Below is a small trained network, with its code and all its weights. Each question gives an input and a class and asks what happens when units are switched off, that is, made to give their printed mean instead of their output.

import numpy as np


def w(rows, s, z=0):
    codes = np.array(rows[::2]) - 128.0
    scale = np.full(codes.shape[1], s)
    scale[-1] = z or s
    return codes * scale


def f(y):
    return y / 2 * (1 + np.tanh(0.7978845608 * (y + 0.044715 * y**3)))


def log_softmax(a):
    a = a - a.max(-1, keepdims=True)
    return a - np.log(np.exp(a).sum(-1, keepdims=True))


def net(x, mask):
    res = np.array(x, float).reshape(1, 8) / 4 @ E
    y = f(res @ A[0][:, :-1].T + A[0][:, -1])
    res = res + np.where(mask, y, B[0][:, -1]) @ B[0][:, :-1]
    return log_softmax(res[-1] @ U[:, :-1].T + U[:, -1])


A, B = {}, {}
E = w([
[122,146,43,159,126,64],'x0',
[100,61,121,115,84,100],'x1',
[84,166,86,157,254,153],'x2',
[167,189,126,37,105,129],'x3',
[144,117,102,44,208,113],'x4',
[200,161,125,161,82,104],'x5',
[162,86,106,133,158,51],'x6',
[224,109,168,129,117,71],'x7',
],0.0077)
A[0] = w([
[174,123,92,45,74,74,200],'n0',
[174,113,255,80,26,177,220],'n1',
[38,118,66,100,162,107,96],'n2',
[158,121,115,252,157,123,254],'n3',
[127,195,25,48,142,113,247],'n4',
[108,162,114,52,231,193,194],'n5',
[162,101,160,220,67,71,98],'n6',
[11,146,139,203,134,254,194],'n7',
],0.0071,0.0048)
B[0] = w([
[124,173,101,149,47,209,179],'n0',
[162,91,208,63,58,254,224],'n1',
[140,76,150,97,121,165,165],'n2',
[194,116,107,177,160,143,214],'n3',
[101,111,140,141,70,242,193],'n4',
[171,112,205,65,117,211,214],'n5',
[208,94,148,136,181,125,179],'n6',
[41,162,33,207,40,180,255],'n7',
],0.0081,0.0097)
U = w([
[117,174,72,173,101,162,197],'0',
[179,108,255,61,128,182,145],'1',
[187,109,120,161,186,35,129],'2',
[107,182,172,92,137,49,9],'3',
[61,84,97,126,118,133,128],'4',
[82,200,176,89,152,79,2],'5',
],0.011,0.0044)

Each question gives the input, the list of numbers given to net, and the class t.
The units are the neurons (one row each of A and B). Each row of codes is followed by its name. A weight is (code - 128) times the scale printed after its matrix; where a second scale follows, it is the last column's (A, B and U).
mask holds one flag per neuron, in row order. A switched-off neuron (its flag False) gives its mean, the last column of its row in B, instead of its output. The means were averaged over made-up inputs and are rounded, as every weight is.
A unit's drop is (log p(t) with every unit on - log p(t) with that unit switched off) / (log p(t) with every unit on - log p(t) with every unit switched off).
The circuit of an input: a set's keep is (log p(t) with only the set's units on - log p(t) with every unit switched off) / (log p(t) with every unit on - log p(t) with every unit switched off). Starting from all 8 units, units are removed one at a time, each time the one whose removal leaves the highest keep (on an exact tie, the one counted first), for as long as the keep stays at least 0.8.
circuit, biggest first: the units of the circuit, biggest drop first
unit that matters most: the unit with the biggest drop
k most important neurons: the k neurons with the biggest drops, biggest first
drop of u: that unit's drop, to one decimal
input [8,-7,4,3,6,-6,0,-2], class 1: unit that matters most -> n5
input [3,3,5,4,-5,-1,3,6], class 2: circuit, biggest first -> [n7 n1]
input [5,6,-8,-5,-5,-1,1,4], class 1: 2 most important neurons -> [n1 n7]
input [4,5,4,4,5,-1,-6,-1], class 1: 2 most important neurons -> [n5 n7]
input [2,4,8,2,-1,-4,8,5], class 2: circuit, biggest first -> [n1 n7]
input [8,-5,-8,-1,-2,4,0,6], class 1: 3 most important neurons -> [n7 n1 n6]
input [5,5,-8,0,-3,7,8,2], class 1: 3 most important neurons -> [n7 n1 n6]
input [8,8,-7,8,-5,0,-6,1], class 1: 2 most important neurons -> [n1 n7]
input [-5,6,7,-6,-6,-1,5,4], class 2: drop of n4 -> 0.1
input [5,7,6,-1,-1,-1,7,6], class 2: drop of n7 -> 0.2
input [7,-8,1,2,-6,2,2,8], class 2: drop of n7 -> 0.3
